In the rows, 128 means zero.
Each row of numbers belongs to one of the things below and depends on some of the facts about them. Some rows are named. Which thing is each other row?

Named rows:
[124 155  74 142 132  89 135 131 168 132  87 117 115 115 154  95 124 184
 118 111 160 158 124 150  96 176 174 132 221 110 128 153 117 168 138 147
 103 128  93 127 145  82 164 112 164 103 133]: k703
[118 169 122 109 133 139 116 148 182 118  85  98 137 122 135 115 122 149
 156 110 164 122 111 147  79 134 131 139 172 130 143 135 125 119 129 132
 117 116 135 111 134 149 157 169 169 111 130]: k762
[100 152  75 213 124 135  58 175 138 146  91  94 151 140 168  95 126 133
  99 120 163 165 135 199 116 170 106 163 210 145 110 157 143 153 179 127
 179 167  83 112 139 106 168 163 170  63 121]: k358
[125 153  89 169 131 103 119 130 166 127  92  90 139 128 124  87 115 157
 141  94 161 158 130 155  65 162 168 129 145 109 133 148 123 165 137 156
 139 139  92 105 135 120 188 165 157  77 127]: k646
[113 172  71 120 123  67 143 139 149 181  84 121 105 107 137  79 134 190
 150  98 173 161 132 143  32 131 152 126 159  74 101 137 131 172 143 145
  77 101  92 151 158  44 197  96 160  89 117]: k70
[120 172 100 112 131 145 126 155 186 115  84 108 140 129 135 128 120 155
 161 117 160 120 111 145  93 143 124 136 177 131 148 137 123 118 127 131
 124 105 134 112 146 123 156 166 169 114 133]: k184
[118 169 120 112 134 139 115 149 183 117  86  99 137 124 135 114 122 151
 153 113 164 120 111 148  76 130 130 137 166 132 145 135 126 118 129 132
 119 117 136 112 133 146 162 169 168 111 130]: k128
[112 152  73 181 145 125 127 117 152 117  93  91  91 107 139  95  99 180
 118  85 161 157 128 152  83 138 181 129 223 105 139 155 116 175 124 155
 146 161  84 115 131 132 195 147 142 105 122]: k742
[113 169 119 111 125 143 122 141 184 117  83  95 129 114 126 115 119 143
 158 103 166 122 111 144  84 149 131 141 178 129 135 133 123 120 133 135
 110 117 135 107 134 155 139 170 172 111 129]: k555
[126 162  76 146 121  93 137 130 172 135  86 108 115 109 143  83 131 163
 137 109 164 159 126 147  58 174 170 133 157 103 109 140 127 179 156 157
 105 128  88 116 139  95 162 133 172  90 128]: k112
[125 175 120 124 134 153 120 151 185 110  84 108 123 114 162 114 131 143
 136 130 154 132 108 149  81 127 143 138 155 137 141 135 134 125 146 133
 138 126 114 115 127 144 161 166 173 118 132]: k866
[147 161  80 109 147  83  83 180 153 143  93 113 150 153 177  87 138 190
 131 136 136 159 132 191  34  85 173 122 136  94 156 166 140 151 127 130
 156 123  88 153 134  68 209  96 147  84 135]: k147
[136 153  82 176 130 107 119 135 172 118  91 108 139 129 158  87 128 165
 107 125 148 162 128 166 104 184 176 132 176 129 133 162 122 179 159 157
 144 154  85 105 131 109 167 152 168  80 134]: k37
[136 154  79 148 138 101 131 122 168 118  92  99 111 117 121  92 117 180
 143  92 158 155 127 151  58 150 178 125 155 101 141 149 121 179 141 167
 123 142  88 104 131  99 189 143 148  92 129]: k847
[123 152  80 151 123  98 127 127 171 129  90  97 141 124 116  88 116 166
 124  92 166 157 127 153  96 194 167 132 186 120 127 152 118 165 143 159
 115 141 100 101 140 117 148 162 166  79 131]: k243
[128 174  99 103 129 126 131 149 190 115  78 114 134 121 156 118 129 158
 150 127 156 126 106 144  90 159 145 138 188 127 141 137 122 122 132 133
  94 108 131 119 138 122 140 157 177 120 135]: k432
[121 173 131 112 133 148 115 147 182 113  83 100 125 114 159 111 128 141
 147 123 159 130 110 149  71 127 145 142 163 133 137 135 130 123 139 133
 125 125 121 115 126 152 157 168 173 114 129]: k94
[131 153 106  95 128  85 123 142 163 139  79  90 144 135 173  91 131 143
 167 109 148 161 128 169  61 180 175 152 192  64 109 148 121 180 146 147
 107 118  88 123 132 111 158 111 180  74 131]: k480
[118 169 157  81 136 141 116 155 174 117  70  88 132 123 174 126 129 133
 176 120 145 134 111 158  67 133 150 164 205  90 123 134 122 129 135 127
 121 108 111 128 123 154 144 146 180 110 130]: k559

There are 3 kinds of fact about the things: bidil, klifule, brople.
bidil: belongs to class; klifule: uses; brople: is directly part of
k100 bidil:tramik klifule:k685, k358, k427 brople:k480
k106 bidil:suklal brople:k240
k112 klifule:k70 brople:k584
k116 bidil:tramik brople:k600
k122 bidil:klezik klifule:k378, k685 brople:k584
k123 bidil:plaklun brople:k774
k128 bidil:drumur brople:k502
k129 klifule:k375, k246
k143 bidil:megen brople:k584
k147 klifule:k328 brople:k600
k156 bidil:vabra brople:k774
k165 bidil:vabra brople:k584
k167 bidil:plaklun brople:k821
k171 bidil:klezik brople:k774
k184 bidil:plaklun brople:k502
k210 bidil:tanul klifule:k803 brople:k559
k214 klifule:k931, k440
k216 bidil:tanul brople:k693
k217 bidil:tramik brople:k693
k219 brople:k584
k222 bidil:tramik brople:k27
k240 klifule:k685
k243 bidil:drumur klifule:k767 brople:k821
k246 bidil:drumur klifule:k685 brople:k928
k254 brople:k821
k255 bidil:vabra brople:k578
k266 bidil:pleskon klifule:k930, k240, k310 brople:k693
k268 bidil:klezik brople:k480
k27 klifule:k539
k299 bidil:plaklun brople:k600
k310 bidil:vabra klifule:k685, k996 brople:k987
k326 bidil:tramik klifule:k328, k983 brople:k502
k328 klifule:k246, k685, k538 brople:k600
k333 bidil:klezik brople:k470
k338 bidil:tanul klifule:k819, k732 brople:k470
k347 klifule:k240
k349 bidil:pleskon klifule:k685, k70 brople:k39
k35 bidil:suklal brople:k774
k358 bidil:suklal klifule:k685 brople:k39
k362 bidil:megen brople:k774
k369 bidil:plaklun brople:k161
k37 klifule:k767, k310 brople:k656
k375 klifule:k397 brople:k470
k378 bidil:vabra klifule:k732 brople:k693
k388 bidil:suklal brople:k821
k394 bidil:pleskon brople:k559
k397 bidil:drumur klifule:k240 brople:k596
k407 bidil:drumur klifule:k432, k440 brople:k27
k425 bidil:megen klifule:k240, k347, k440, k742 brople:k600
k427 bidil:vabra brople:k27
k428 bidil:suklal brople:k480
k432 bidil:vabra brople:k928
k439 bidil:pleskon brople:k584
k44 bidil:drumur brople:k129
k440 bidil:klezik brople:k39
k46 klifule:k407
k469 bidil:megen brople:k470
k47 bidil:vabra brople:k684
k473 brople:k214
k480 klifule:k349
k486 bidil:vabra brople:k46
k487 brople:k578
k509 bidil:suklal brople:k600
k511 bidil:tanul brople:k981
k517 brople:k161
k520 bidil:pleskon brople:k27
k536 bidil:vabra brople:k821
k537 bidil:plaklun brople:k909
k538 klifule:k685 brople:k774
k539 klifule:k639, k397 brople:k821
k54 klifule:k685, k767, k338 brople:k161
k540 bidil:pleskon klifule:k639, k732, k867, k803 brople:k774
k544 klifule:k685, k767
k549 bidil:megen klifule:k326 brople:k480
k555 bidil:drumur brople:k584
k562 bidil:drumur brople:k987
k577 brople:k684
k584 klifule:k246
k603 bidil:plaklun brople:k693
k604 bidil:klezik brople:k821
k63 bidil:tramik brople:k470
k639 bidil:vabra klifule:k538 brople:k600
k646 bidil:pleskon klifule:k544 brople:k470
k651 bidil:klezik brople:k347
k669 bidil:suklal brople:k693
k671 brople:k544
k674 bidil:megen brople:k347
k679 bidil:vabra brople:k909
k68 klifule:k425, k847 brople:k129
k681 bidil:plaklun brople:k584
k684 klifule:k246, k685
k685 bidil:drumur brople:k480
k70 bidil:vabra klifule:k732, k246 brople:k480
k703 bidil:vabra klifule:k375, k538, k427 brople:k161
k714 bidil:megen brople:k39
k732 bidil:tramik klifule:k538 brople:k161
k742 bidil:pleskon klifule:k538 brople:k578
k743 bidil:plaklun klifule:k732, k328, k996 brople:k544
k749 brople:k46
k759 bidil:klezik brople:k928
k762 bidil:drumur brople:k39
k767 klifule:k930 brople:k27
k77 bidil:tanul klifule:k685, k358 brople:k584
k780 brople:k46
k788 bidil:tanul klifule:k246, k328 brople:k774
k802 bidil:drumur brople:k544
k803 bidil:tramik klifule:k240 brople:k39
k804 bidil:klezik brople:k559
k819 bidil:pleskon brople:k928
k83 bidil:megen brople:k27
k832 brople:k909
k836 bidil:suklal klifule:k246 brople:k578
k847 bidil:megen klifule:k378 brople:k656
k854 bidil:plaklun klifule:k46, k432, k866 brople:k578
k861 bidil:pleskon brople:k600
k865 bidil:plaklun klifule:k432 brople:k39
k866 brople:k596
k867 bidil:megen klifule:k349 brople:k987
k869 bidil:tramik brople:k544
k87 bidil:megen klifule:k246 brople:k46
k873 bidil:suklal klifule:k375, k87, k836 brople:k27
k878 bidil:megen klifule:k685, k106, k866 brople:k684
k881 bidil:drumur brople:k470
k882 klifule:k544 brople:k46
k900 bidil:drumur brople:k559
k916 bidil:tramik klifule:k539, k685 brople:k928
k924 bidil:tramik brople:k987
k929 bidil:tanul klifule:k46, k106 brople:k909
k930 bidil:tanul brople:k502
k931 bidil:pleskon brople:k821
k934 bidil:tanul brople:k600
k94 bidil:suklal brople:k928
k941 brople:k928
k949 bidil:drumur brople:k161
k962 brople:k600
k969 bidil:pleskon brople:k987
k97 brople:k161
k973 bidil:tramik brople:k821
k976 bidil:pleskon brople:k656
k981 klifule:k240, k349
k983 bidil:drumur klifule:k685, k767, k37 brople:k693
k996 bidil:tramik brople:k214

Which thing is each row?
No name comes twice in this set of rows, the named rows included.
[100 152  72 214 141 156  82 142 136 127  92 101  92 108 174 112 109 150
  98 104 160 165 135 188 115 151 145 163 249 142 111 161 117 175 174 127
 178 174  80 129 134 111 174 130 149  72 115]  k538
[106 152  83 162 130 115  77 164 139 138  85  84 150 145 176 103 123 133
 112 115 143 165 134 202 115 188 140 172 237 113 107 163 120 178 174 131
 175 156  82 117 131 118 153 129 178  64 128]  k544
[109 152  72 126 146 141 138 116 145 129  91 100  82 101 146  86 117 191
 102  84 173 156 113 159  77 108 182 135 250 112 136 159 116 180 125 159
  85 163  83 129 128 143 182 103 142 111 116]  k732
[124 153  74 116 141  82 124 120 161 130  89 108  99 109 139  87 121 188
 116  91 167 153 120 152  68 154 179 131 224 106 132 146 117 174 141 162
  79 149 102 122 127 113 169 116 151 102 129]  k338
[156 152 173 111 117  80 127 141 192 145  90  98 155 153  93  71 139 180
 125 125 168 160 121 182  60 202 178 125 124 115 141 170 137 181 159 173
  56 123 106  91 133 113 139 164 180  64 136]  k803
[121 168  76  90 122  71 128 152 149 178  77  98 135 121 166  81 136 157
 176 102 168 162 133 156  29 133 153 140 140  57  96 135 142 179 151 143
  93 100  87 146 147  64 191  98 177  71 116]  k129
[151 153 141 113 120  78 123 144 182 134  84  96 154 150 162  79 135 146
 158 124 142 162 129 173  65 198 174 135 139  77 121 160 129 182 155 163
  95 120  90 104 132  98 153 135 180  67 135]  k981
[121 155  73 141 133  92 139 130 165 141  90 112 115 120 123  97 116 188
 142  94 166 155 126 146  75 159 170 127 200  97 135 152 117 159 127 151
 104 115  96 122 153  71 183 117 152  99 130]  k743
[113 171  97 113 123 150 133 147 186 116  82 105 132 119 123 128 116 147
 166 106 163 120 111 143  99 162 124 140 191 128 139 134 121 119 131 132
 114 106 134 107 146 130 132 169 174 115 132]  k681
[133 156  82 156 128 100 123 137 171 125  89 108 132 121 158  88 131 163
 120 122 155 160 126 158  83 170 171 132 163 119 127 151 125 175 155 153
 132 140  88 113 134 102 173 142 170  87 132]  k882
[151 158  88 131 121  75 142 129 186 136  88 111 143 129 137  75 135 177
 147 121 156 160 125 151  39 186 179 125 127  86 122 152 131 183 147 167
  75 119  90 108 137  78 174 128 174  81 134]  k375
[109 152  84 154 124 133  84 162 145 156  89  93 142 137 141  81 135 164
 102 112 173 164 132 194 110 145 131 150 219 141 123 159 130 155 174 142
 158 152  87 104 136 126 160 153 169  63 121]  k916
[112 169  74 104 122  68 111 142 146 181  86 110 125 112 120  76 136 185
 146  90 172 159 133 148  31 125 128 130 140  96 101 133 146 160 165 151
  84 113 109 140 146  58 187 103 163  71 111]  k788
[104 152  73 202 122  90  93 139 147 135  90 102 144 118 156  95 111 141
 108 100 155 163 134 158 112 194 125 143 190 130 107 144 124 168 169 137
 169 158  89 117 139  97 160 157 168  72 127]  k122

Now the same things, written a new way:
Named rows:
[109 139 131 130 148 104 126 126 119 142 135 123 137 119 121 132 119 131
 135 119 146 120 134 124 126 116 115 123 155 154 126 125]: k100
[115 145 136 124 132 121 137 136 157 135 122 109 137 132 142 149 122 118
 120 129 138 128 135 127 140 115 123 119 133 137 119 135]: k742
[123 156 136 126 113 113 143 134 162 133 110 112 152 121 129 136 128  97
 129 123 134 122 135 121 147 102 128 133 140 136 121 134]: k425
[125 131 126 115 131 127 143 142 143 127 121 125 124 132 138 132 126 120
 132 130 140 125 135 133 131 103 131 124 142 132 124 134]: k44
[124 144 133 118 131 117 139 129 139 135 125 127 135 126 134 139 115 123
 126 123 146 130 133 121 133 111 134 124 135 135 116 133]: k369
[137 128 146 119 128 136 125 118 138 123 128 140 140 137 126 139 134 120
 118 125 138 106 118 111 129 130 113 124 130 129 136 145]: k161
[122 142 134 122 130 117 134 132 137 130 127 125 136 129 133 133 121 123
 128 124 140 129 136 125 132 111 131 123 137 133 116 131]: k517
[129 137 127 119 133 120 139 142 137 125 122 121 113 133 140 141 134 111
 129 124 153 129 129 138 133  97 133 117 144 127 134 128]: k555
[127 135 127 139 156 112 121 120 119 137 142 122 115 121 111 159 156 104
 123 114 175 100  96 114 126 129  91 125 163 156 169 127]: k584
[131 141 135 124 128 111 141 130 138 129 128 126 139 126 133 136 120 120
 125 126 141 129 136 126 132 111 132 126 138 135 115 133]: k714
[122 142 135 122 130 117 133 132 138 132 125 125 137 128 134 134 122 120
 128 123 142 130 135 127 130 110 133 125 137 134 120 131]: k832
[132 129 156 109 129 109 123 115 120 117 120 140 129 130 142 120  85 137
 138 118 142 126 140 141 125  97 136 107 145 134 128 138]: k767
[142 134 163 102 116 117 131 135 128 104 101 119 129 140 154 104  93 139
 124 111 139 126 132 137 115  96 160 115 126  99 128 147]: k930
[137 128 147 122 128 135 123 117 138 125 125 138 142 135 126 139 135 116
 117 123 140 107 117 114 127 127 115 126 131 131 143 145]: k656
[112 142 130 128 138 108 142 145 144 136 134 101 133 127 133 138 126 128
 127 119 147 119 130 119 121 129 125 131 139 138 120 134]: k375
[124 132 127 115 131 128 143 141 143 128 121 125 123 131 138 132 127 120
 132 130 140 126 135 133 132 104 132 123 142 133 124 134]: k802
[117 145 139 127 131 114 126 131 131 132 126 123 144 130 130 132 122 125
 126 121 138 129 138 124 131 112 130 122 134 131 115 130]: k222
[131 135 148 110 127 112 139 145 128 116 114 108 127 134 146 111 106 141
 125 112 144 118 128 126 111 110 148 123 132 109 125 142]: k338
[115 138 141 120 125 116 138 139 147 147 116 127 144 127 138 147 116 112
 138 121 143 118 148 125 139  99 128 122 136 137 132 136]: k861

Rows to name:
No name comes twice in this set of rows, the named rows included.
[132 138 146 124 126 138 124 118 154 121 120 121 143 136 127 141 140 109
 111 126 134 107 111 112 134 132 109 128 130 131 140 145]  k347
[121 144 138 117 121 114 142 134 144 143 115 127 144 121 133 137 114 111
 137 117 148 120 139 118 135 101 134 130 137 135 130 135]  k299
[139 127 185 110 108 110 139 155 156 113 116 100 135 159 183 144  85 143
 114 110 145 125 153 140 105 119 164 107  92  82 123 161]  k819
[103 143 147 132 127 103 136 143 155 152 127 105 149 126 137 155 118 113
 137 115 148 113 147 120 130 119 120 127 135 142 132 137]  k639
[136 147 136 130 129 104 135 130 133 128 128 122 130 126 135 145 128 107
 122 119 155 133 129 133 133 104 134 122 141 130 128 128]  k143
[120 148 145 133 133 107 121 127 137 138 132 123 134 134 139 161 124 108
 125 119 155 137 139 134 137 106 127 111 134 134 129 127]  k165
[133 145  77 123 133 160 137 123 100 177 145 229 159 121  95 155 186  88
 132 147 142 168 156 101 169  76 150 144 125 138  90 101]  k865
[131 121 142 106 132 119 137 132 130 118 120 132 117 132 145 123 100 135
 139 125 142 120 138 143 126  98 133 111 148 133 128 139]  k983
[106 136 126 125 142 103 137 131 127 150 127 125 136 109 117 131 117 119
 153 117 153 106 135 120 130 105 110 131 168 165 139 128]  k147
[145 137 129 119 106 147 137 150 123 148 130 180 158 148 138 147 159 104
 119 127 139 160 163 118 134  92 180 136  89  85 100 129]  k866
[121 131 138 117 142 107 128 119 119 131 130 134 127 121 129 126 101 135
 141 121 147 121 134 133 126 106 121 116 157 151 128 131]  k54
[130 103 139 115 144 125 124 106 107 117 108 154 115 116 126 110  75 135
 150 134 151 131 137 156 125  76 124 102 173 167 147 138]  k243
[102 150 100 129 155 113 146 142 135 141 127  96 126 109 109 122 145 124
 129 125 145 112 108 110 131 122 107 142 168 161 126 121]  k210

The same things again, as new rows of numbers:
Named rows:
[167 167 131 146 163 109  89 112 145 144 192 118 125 111 131 125 139 120
 143  96 140 153 138  94 114 129 119]: k836
[149 138 125 167 178 116  70  94 127 134 188 116 124  96  93 117 118 135
  83 117 128 174 136 113 144 135 121]: k156
[168 145 133 148 160 105  93 104 140 148 187 109 131 116 124 142 143 122
 121 127 160 167 137 108 124 129 111]: k358
[164 151 127 159 167 117  87 128 138 146 188 113 145 115 133 160 135 116
 198 171 155 155 139 111 132 148 108]: k39
[154 192 122 156 167 126  86 115 138 124 190 101 150 124 123 147 116 106
 187 131 156 149 139 108 110 150 104]: k684
[160 149 128 162 170 109  88 104 130 149 180 118 130 109 110 145 145 117
 142 145 156 162 137 111 132 129 107]: k47
[158 211 122 151 166 129  84 131 140 122 197 112 136 114 140 142 121  95
 198 102 152 143 144  98  97 149 106]: k27
[180 112 135 188 166 101  84 133 116 192 189 165 133  77 180 181 169 121
 135 140 169 181 158 117 174 156  85]: k440
[163 145 114 157 166 108  88 110 131 149 175 124 128 116 108 134 138 117
 141 151 153 156 136 114 130 150 102]: k511
[171 149 126 153 166 106  87 112 133 148 187 123 122 110 114 140 145 114
 150 138 165 166 137 104 123 120 109]: k378
[167 144 126 155 162 105  90 110 132 152 182 117 128 108 125 148 144 115
 126 133 162 161 139 115 129 140 101]: k941
[167 138 123 154 162 109  88 118 123 161 179 117 127 109 123 143 133 113
 135 116 170 152 135 122 124 141 102]: k83
[142 129 132 169 174  87  92  89 142 147 156 125 142 100 129 112 142 120
 166  83 189 150 135  88 120 151 106]: k962
[151 138 131 164 173 116  73  93 134 137 195 115 130  97 111 117 118 141
  65  95 121 176 139 111 144 143 122]: k35
[168 144 129 157 163 103  88 109 128 153 182 113 128 103 124 154 141 114
 135 127 164 157 138 116 128 132  99]: k222
[166 137 131 157 159 110  90 122 128 165 189 113 131 112 130 135 144 113
 118  95 172 158 133 122 121 147 113]: k881
[164 147 126 158 166 107  88 106 133 151 182 119 133 111 121 141 140 119
 135 131 151 157 137 113 131 142 105]: k473
[169 124 122 152 162  99  91  86 133 147 180 104 145 131  98 140 129 128
 125 157 171 170 129 118 134 134 103]: k37
[139 111 158 169 170 110  98 122 147 188 157 106 125  66 152 188 182 140
 115 202  89 130 142 133 171 157 123]: k106

Which thing is each row?
No name comes twice in this set of rows, the named rows included.
[160 198 129 145 160 117  90 107 139 130 193 109 123 111 132 130 134 103
 115  70 155 156 144 100  96 133 106]  k873
[169 153 128 153 163 111  85 127 134 160 196 121 129 115 130 114 137 115
 148  69 156 147 131 105 111 142 123]  k397
[170 119 127 151 157 104  93 106 130 159 187 100 142 132 108 132 134 121
 108 115 188 170 125 127 121 140 112]  k983
[141 126 122 167 175  89  92  92 140 145 149 132 137 106 117 104 140 117
 171 103 189 148 133  90 120 160 104]  k934
[172 116 122 150 158  97  94  84 131 146 179  99 144 134  96 148 131 125
 109 166 187 180 129 125 133 133  97]  k767
[161 185 120 168 166 115  84 108 123 139 191 130 133 109 130 138 134 100
 129  84 170 165 147 108 117 147  90]  k68
[169 158 124 166 171 117  82 133 135 149 196 130 147 114 139 152 134 116
 219 156 155 157 141 101 135 148 109]  k347
[173 145 119 158 166 109  82 124 123 162 188 134 129 110 127 128 129 114
 161  96 166 151 136 108 124 139 106]  k847
[169 149 128 147 158 110  89 126 135 157 194 111 126 117 128 120 138 112
 131  76 166 151 130 112 107 140 119]  k246
[153 128 119 163 173 117  68 104 121 145 188 116 127  98 104 110 103 135
  84  85 132 160 134 121 139 149 118]  k362
[184  99 129 148 165  89  86 109 140 166 183 118 134 118 111 134 139 140
 178 167 150 155 125 105 144 117 118]  k996

